(in the rows, 128 means zero)
Facts:
kovu ζ: vezi vasem vekul
vasem ζ: lezuk
dregun ζ: gugru
flosur ζ: nelel lezuk
drefler ζ: vaketrik guvel
plinuk ζ: paplas
pizi ζ: drotes sepler
tunen ζ: lezuk
bruzas ζ: stofles pudi rezefli
treskil ζ: rotu
pletri ζ: drotes dasu
nenobrur ζ: stedrobral
plubuk ζ: drotes dedo vekul
lezuk ζ: nelel
tiposkul ζ: plubuk
vekul ζ: drotes
lodal ζ: brusu
paplas ζ: vezi sepler
skidra ζ: todror
zoka ζ: drotes
pibesan ζ: grineplos
dasu ζ: drotes nelel
klufluk ζ: drotes tunen
vezi ζ: dedo pletri
grigul ζ: ploflom
skabrur ζ: dedo
klibon ζ: todror
sepler ζ: nelel
zotre ζ: nelel gugru brusu lezuk
brafle ζ: rezefli
kluplibam ζ: skego nelel
skezan ζ: klufluk rezefli
mazevo ζ: pibesan skubrek
grineplos ζ: rezefli
klufem ζ: drotes
nikidri ζ: rotu
stofles ζ: stedrobral
fumukun ζ: kibe lebizik stedrobral
tramul ζ: skezan
sulikas ζ: drotes nelel suzus
suzus ζ: vezi drotes klibon
ralare ζ: vaketrik sepler nelel lezuk
furus ζ: nelel
potor ζ: stofles
boplu ζ: rotu betom
zasom ζ: rezefli
zovo ζ: drotes gugru
gugru ζ: drotes
zimol ζ: zotre sepler dedo
skanudrer ζ: rezefli
brusu ζ: drotes
trapli ζ: tiposkul
foper ζ: vekul
trenu ζ: rezefli
britru ζ: gugru brubraplis pletri
druvul ζ: brafle
boplen ζ: skego
rezefli ζ: dedo
stifin ζ: sepler
nolovok μ lokon tigriki
drisomal μ dirul dedo kluplibam klufem
teski μ radrus goskam dedo fosar
brubraplis μ koli dregun
tebinel μ foper taris stofles dedo rotu
skubrek μ foper bruzas tunen
drida μ grigul furus pleruguk lebizik guvel tudrin klustebo
nenobrur μ bruzas tigriki
fluro μ griste duvu
tiposkul μ radrus drefler bage stifin plepidrur
gitubris μ bedri tunen
zitram μ leplok fekli zoka fosar skezan floto volur plepidrur
velik μ tuflivok benun dasu
brubris μ grutolu plinuk
flelar μ kibe klagru debeflin
stesak μ drefler lesto tradrefu rogrim zovo broskan
pibesan μ vudan plepidrur
todror μ zoka rotu pudi potor tunen
skabrur μ dirul fasoklam fosar
vigetral μ skanudrer trapli vaketrik griste
brafle μ sugruklu treskil skolas
keflin μ boplen mazevo
fumukun μ leplok tuflivok floto
tramul μ furus skolas
sadas μ klagru
suzus μ sulikas klustebo
rete μ paplas lebizik kluplibam
dramul μ tigriki plipar
pavam μ nikidri grutolu gurutos flomi
brusu μ drotes rosti
druvul μ gugru pudi

Known rows:
vigetral: [133 142 110 118 127 128 120 107 125 129 128 128 115 126 137 108 127 128
 127 116 143 117 123 136 145 172 130 118 122 123 130 123 141 115 131 109
 130 154 121 147 121 126 128 111 124 132 121 120 130 135 122]
radrus: [128 133 136 119 130 131 124 122 134 117 131 126 137 115 128 119 118 125
 123 130 122 146 130 122 123 122 139 129 122 120 117 118 117 137 128 136
 127 133 133 117 116 129 129 130 123 125 130 118 128 137 127]
dregun: [127 126 122 133 127 135 123 117 124 128 137 118 134 121 131 140 129 124
 120 112 119 136 136 119 129 125 134 117 126 122 123 123 134 130 125 127
 130 118 132 154 120 133 128 136 110 138 125 123 127 143 127]
duvu: [131 141 118 122 125 130 128 108 126 130 128 125 121 123 141 118 126 125
 116 117 126 126 130 134 134 160 134 113 124 125 119 122 131 123 128 117
 134 138 127 135 119 131 131 111 114 133 120 111 125 141 126]
skanudrer: [136 143 110 122 121 127 124 109 117 134 126 124 129 125 151 121 122 125
 114 116 129 133 131 106 130 133 128 111 132 123 121 119 139 108 118 131
 137 144 140 150 116 127 130 120 103 142 120 110 126 143 120]
britru: [128 126 123 132 127 134 121 117 124 127 136 120 132 120 125 134 130 126
 124 113 124 133 134 125 132 130 135 121 125 121 125 123 134 128 127 125
 128 125 129 152 121 130 127 135 114 136 126 125 127 140 127]
tuflivok: [126 136 138 135 125 140 119 126 118 122 138 117 134 115 142 124 116 123
 120 121 129 138 134 115 127 133 131 133 125 122 118 123 114 135 124 130
 126 133 114 120 124 131 134 126 110 126 126 115 126 132 131]
kibe: [114 134 137 136 131 132 123 109 138 114 135 142 119 131 159 101 145 120
 131 138 131 135 141 125 121 156 122 142 110 145 114 127 129 150 142 149
 129 162 123  98 135 134 135  79  87 111 122 116 132 121 124]
flomi: [130 130 134 139 141 131 128 120 125 113 132 117 133 112 123 131 131 133
 114 123 122 137 139 146 132 130 137 121 118 126 144 124 124 142 130 125
 131 128 135 127 119 132 128 108  92 133 124 126 119 135 123]
drotes: [129 133 132 129 129 131 127 117 133 128 134 121 120 119 124 130 128 125
 120 120 120 125 134 151 135 153 131 131 118 124 124 126 120 143 132 119
 130 117 122 114 122 136 133 115 119 124 122 123 125 133 130]
stofles: [118 134 130 129 126 126 124 110 134 117 129 125 139 120 131  97 135 130
 125 133 132 133 139  83 112 120 135 134 124 134 111 119 140 133 134 152
 132 161 127 110 123 124 131 115 107 121 125 116 125 120 123]
brusu: [130 129 122 132 129 133 120 116 127 126 136 123 123 121 122 130 131 126
 130 115 132 125 130 143 139 146 129 129 120 122 131 125 133 130 132 118
 125 127 123 143 123 132 127 127 121 129 125 130 129 135 126]
rogrim: [132 130 131 114 133 127 124 120 142 122 132 135 132 122 127 136 128 122
 125 129 121 150 127 136 128 128 132 127 118 121 124 121 122 137 129 138
 126 123 147 124 117 136 128 127 119 128 128 124 136 144 125]
guvel: [137 139 117 155 111 115 126 140 146 142 130 111 109 117 153 162 129 141
 135 140 118 153 143 167 114 160 106 148 106 121 105 120 125 144 143  85
 132  97 131  95 108 132 124  98 142 109 121 123 114 123 140]
sepler: [130 130 125 132 128 133 123 118 129 125 136 120 126 120 127 131 129 127
 126 119 126 132 133 137 133 140 132 127 121 122 124 124 128 133 130 119
 126 124 126 135 120 133 128 123 118 128 124 126 127 135 129]
mazevo: [160 146 126 122 114 135 126 110 115 139 122 125 137 111 126 141 116 122
 112 121 132 118 130 115 144  72 115 144 137 117 135 123 124  91 112 152
 130 113 140 105 114 135 131 121  90 136 117 120 121 127 114]
rosti: [130 133 127 132 127 132 125 116 128 126 134 123 127 121 131 131 131 124
 120 119 123 133 135 134 131 134 128 128 121 125 124 124 127 134 129 129
 130 121 128 127 121 134 129 120 108 130 123 122 125 134 127]
skubrek: [160 156 129 113 117 131 127 105 129 134 116 123 132 105  84 115 117 129
 122 129 152  80 120 115 153  92 116 168 134 117 136 126 126  97 126 147
 126 124 124  68 117 136 134 116 124 116 115 127 122 100 117]
vezi: [129 131 126 130 127 131 122 117 128 127 134 121 125 121 123 130 127 125
 124 115 124 129 133 136 134 140 132 127 121 122 127 125 130 134 130 122
 129 124 124 134 121 132 129 125 117 131 126 126 125 134 127]
boplu: [133 113 125 135 133 120 118  98 108 151 139 135 143 131 101 128 127 139
 137 126 105 152 131 144 114 103 136 131 128 145 117 125 120 114 122 107
 111 109 101 136 118 140 136 129 135 149 125 110 145 140 105]

Rows:
No name comes twice in this set of rows, the named rows included.
[126 133 136 125 126 133 126 118 130 121 129 119 132 113 128 114 118 129
 121 126 122 139 136 123 121 122 140 128 124 121 114 119 123 133 127 128
 129 140 122 117 117 122 129 127 120 127 130 118 120 131 128] -> dirul
[130 132 135 118 132 130 122 123 135 118 132 129 135 117 131 125 120 123
 125 130 127 149 128 124 127 126 134 129 122 120 119 120 117 136 128 136
 125 134 136 121 117 131 129 129 124 127 129 120 133 138 127] -> bage
[127 132 136 136 126 140 120 124 119 122 139 116 129 116 138 130 118 124
 122 117 128 135 133 120 131 140 133 130 123 121 120 124 116 135 126 122
 125 125 114 128 123 132 133 131 117 127 126 118 128 135 132] -> dasu
[129 130 129 116 134 129 114 124 134 116 134 128 131 120 117 115 121 127
 138 125 141 138 120 129 137 137 133 134 120 116 135 121 127 132 130 128
 120 144 130 141 119 126 124 141 139 128 133 130 137 135 124] -> tiposkul
[126 133 123 129 128 130 120 113 129 122 134 118 134 118 106 115 134 131
 130 119 139 112 130 104 132 134 133 137 127 124 124 124 140 130 134 130
 127 137 119 131 123 131 129 134 130 123 122 127 129 121 127] -> gitubris
[127 122 141 130 134 118 126  97 119 148 134 129 146 121  79 108 119 143
 132 136 104 135 132 138 106 115 144 143 127 147 105 124 106 131 129 108
 115 109  88  88 119 141 142 124 155 133 122 103 139 124 114] -> rotu
[134 136 124 130 122 130 123 117 126 130 131 124 129 120 132 127 129 126
 123 121 130 131 132 122 133 121 123 134 125 124 130 123 132 122 126 136
 130 129 131 125 120 131 128 117 106 130 123 123 126 130 121] -> rezefli
[154 148 132 113 120 134 117 119 122 124 125 128 133 111 125 119 109 125
 127 130 149 123 119 117 147  97 117 153 131 114 139 122 118 101 119 145
 121 136 129 100 116 129 129 126 117 127 124 123 130 120 115] -> pibesan
[125 135 140 125 127 134 124 123 128 119 132 119 138 112 132 114 113 127
 119 127 124 144 133 110 120 124 140 128 125 120 112 118 115 135 126 131
 128 137 122 114 117 126 131 131 121 126 129 115 124 133 130] -> fosar
[138 122 132 127 135 166 133  92 132 100 138 136 123 106 106 131 128 121
 121 124 132 106 130 169 146 139 153 129 114 120 103 127 121 126 142 104
 110 125 109 117 126 136 131 102 105 115 123 130 137 140 134] -> skego

The same nodes again, as new rows of numbers:
Known rows:
kluplibam: [144 123 183 144 117  97 135 134 119 109 113 134 117 120  78 163  79 146
 115 127  74 108 157 151 163 100 106 102 165 130 127 114  96 115  81 135
  97 139 135 148 102 145  91 126 109 125 102]
stifin: [151 170 173 129 135 126 139 116 123 113 118 157 106 110  97 160 112 122
  97 119  97  84 151 117 152 108 115 129 142 141 129 115  89  87 130 148
 107 143 119 119 121 134  97 132 119 111 108]
mazevo: [152 124 110  84 121 142 105 116 149 140 111 120 102 141 105 159 114 129
  99  93 139 155 114 156 126  89 116 167 118 144  86 121 106 115 113  94
 116 103 149 145 145 163 133 138 114 178 125]
todror: [115 119 118 222 159 139 129  61  85 201 123 216 232 176 155 101 185  82
 131 192  86  69  90  90 109 125 145 105 114  73 171 147 203 175 109  89
 186 172 126 165 152 127 144 158 139  98 139]
skidra: [ 71 125 114 160 159 108 101 122 129 134 113 182 207 122 159 138 122  64
  85 168  66 111  99 113 117  93 122 137  88  60 118 125 111 123 143  85
 144 147 146 160 156 137 146 105  82  94  99]
trapli: [100 148 146 112 110 146 126 156 106 121 139 135 106 106 131 169 113 120
 111 137 118 124 134 131 131  91  96 164 115 127  97 103  99 140 109 114
 112 107 157 107 136 143 121 114 145 139 126]
debeflin: [120 132 112 121 141  85 100 141 156 156 126  89 159 129 121  89 155 114
 132 147 151 147 104 148 115 144 124 128 107 132 119 107 140 119 140 140
 119 156 112 111 117 112 130 142 123 152 111]
tigriki: [145  97 115 169 146 176 125 138 192 103 148  85 127 161 178  97 110  68
  34 149 151 217 166 155 109 133 180 146  88  86 142  89 144  84 173 164
  79 126 140 120 132 104 170 120 124 132 144]
dramul: [139  86 117 173 142 164 133 127 180 106 154  79 135 173 156 108 122 100
  46 148 150 213 158 154 135 121 174 120 100 106 160  89 152 111 165 151
 104 134 141 145 142 103 179 115 120 124 128]
nolovok: [138  90 110 167 148 165 134 128 186 113 155  81 131 175 158 106 118 106
  47 153 151 207 151 151 137 126 176 123  95 105 160  88 148 114 158 143
  98 131 143 139 139 108 179 119 122 126 123]
grigul: [111 113 112 123 151  97 112 144 151 138 101 109 127 123 124  96 123 146
 134 139 146 159 108 153 127 100 126 127 133 129  85  93 136 134 127 116
 105 102 146 144 118 140 150 136 104 134 139]
ploflom: [132 117 112 129 127  91 110 129 156 144 124 124 124 133 138  78 154 133
 150 144 163 159 112 146 110 166 144 107 130 109 111 125 168 121 130 154
 123 131 131 124 118 123 153 149 113 138 144]
livul: [124 124 108 126 141 105 119 137 147 138 114 116 128 130 135  96 144 124
 138 133 144 144 119 137 124 135 130 124 128 120 108 126 152 126 134 137
 119 113 132 130 121 128 149 145 114 129 138]
goskam: [131 103 113 127 147 111 130 137 143 138 127 116 134 129 132 102 124 133
 150 126 140 134 112 145 116 156 137 110 138  98 111 137 147 118 120 149
 120 128 140 143 107 131 151 136 111 134 125]
furus: [133 156 181 154 111  94 101 121 116 118  65 152 105  97  91 127  83 161
 122 122  86 109 156 112 153  91 127 112 157 170 133 100  62 142 118 103
 122 123 120 116 150 152  81 123 103  88 140]
plinuk: [117 164 168 113 100 125 128 139 119 112 136 152 103 122 113 189 125 109
  94 145  93 131 138 132 150  72  85 138 130 140 119 114 103 114 116 101
 114 114 138 122 140 138 113 127 106 128 116]
skanudrer: [152 145 123  71  77 165 105 116 119 114 124 139  81 135 126 197 109 107
  99  89 135 155 124 143 116  96 107 182 112 150 106 159  99 113 105  89
 128 109 140 142 154 164 114 128 127 190 126]
rezefli: [193 138 122  93  60 162  83  95 117 110 109 159  93 151 157 154 133 102
 134  79 163 130 139 123  69 198 152 156 111 123 145 203 116 108 122 126
 167 152 110 116 157 166 106 130 154 205 144]
treskil: [ 76  95  69 104 178 165 145 147 173 117 123  55 162 102  52  80 115 125
 194 103 138 130  96 135 113  89 132 158 119 138 154 194 147 106 165  74
 107  62 112  76 137 152 104 119  98  80 153]
drefler: [146 155 151 116 160 110 145 116 149 130 118 135 103 121  88 146 126 135
 104 125 110 122 133 128 162  91 118 112 154 154 115 101 113  79 129 145
  95 120 133 142 111 128 122 148  95 111 103]

Rows:
No name comes twice in this set of rows, the named rows included.
[143 172 170 116 120 156 133 123 104 111 117 154  96 105  94 191  95 116
  89 101  89  98 148 126 148  72  99 165 135 155 116 106  72 104 105 122
 103 128 134 119 142 147  90 121 135 145 114] -> zimol
[116 158 154 125 111 172 127 148  87 107 125 158 113  98 128 177  91 116
 109 110 107  92 153 117 124 107 115 163 110 118 110 107  63 135 113 126
 122 129 140  89 158 148 105 101 175 147 120] -> plubuk
[161 152 133  90 118 168 124 112 111 109 116 152  85 108 116 178 110 118
 115  77 138 103 137 120 115 124 130 165 121 145 117 142  83 109 124 124
 136 130 131 121 150 153 105 115 156 172 121] -> skezan
[106 103 112 138 130  91  88 130 148 138  67 118 133 112 130  67 120 172
 155 123 152 164 114 127 120 124 154 112 141 138 109 116 120 167 142  81
 143 109 140 131 158 150 131 120  97 104 161] -> skolas
[ 77 129 155 166 124 135 107 128  87 120 103 182 172 108 124 165  89 124
  93 144  75  99 141  99 148  80 123 125 108 110 147  98  60 182 123  56
 167 150 149 131 187 152 112  81 132  91  95] -> suzus
[182 187 186 173  69  90 120 121 123 109 111 196 102 128 133 106 160 108
 144 153 129  81 168 100  99 222 148  74 155 118 181 157 142  94 139 194
 130 186  79  65 123 126  79 148 135 118 145] -> nelel
[139 103 105 174 160 151 154  88 102 202 127 111 152 172 122  96 170 146
 150 158 135 130 107 135 141  83 129 125 148 153 132 111 216 173  78 124
 123 119 125 156 118 121 148 176 158 131 169] -> gitubris
[110  76 118 154 116  84  91 126 141 138  84 112 149 131 123  82 109 185
 156 128 149 172 118 141 139 121 155  97 147 142 130 110 123 191 124  69
 156 117 141 151 163 151 139 120  93 110 142] -> drida
[135  33 136 149 116  98 142 133 133 137 150  97 165 177 102 116  89 186
 158 125 118 130 140 175 151 167 139  59 153  81 149 144 165 180  72 139
 149 140 157 192 102 148 151 111 121 146  89] -> drisomal
[182 167 170 184 137 162 158  87  66 177 106 165 101 154 104 131 151 124
 131 143  90  63 144 110 128  88 114 143 166 175 142 117 166 134  51 160
  92 145  97 118 103 127  82 186 187 133 177] -> tunen
[155 141 148 147 107  74 107 116 147 137  96 144 110 133 122  93 147 125
 139 143 135 138 130 132 119 158 139  95 160 128 136 142 145 106 129 142
 117 144 108 117 119 136 115 156  94 124 145] -> guvel
[107 133 175 146 115 149 139 172  80  98 126 152 132  98 126 162  76 128
 116 126  82  77 157 121 130 118 113 144 128  97 113 102  73 151  93 142
 117 139 145 102 129 146 108  96 172 128 111] -> klufem
[133  97 138 128  95 138  82 101 112 127  64 135 113 117 103 145  72 195
 132  81 133 155 139 123 148  85 146 135 134 181 133 110  56 200 118  36
 173 109 142 150 203 183 106 100 127 137 139] -> tramul
[145 176 184 127 140 116 145 120 120 117 112 144  90 109  75 174 103 124
  84 127  74  99 149 130 173  59  96 133 150 165 121  91  81  87 103 134
  78 125 127 133 114 130  85 140 104 108 106] -> ralare

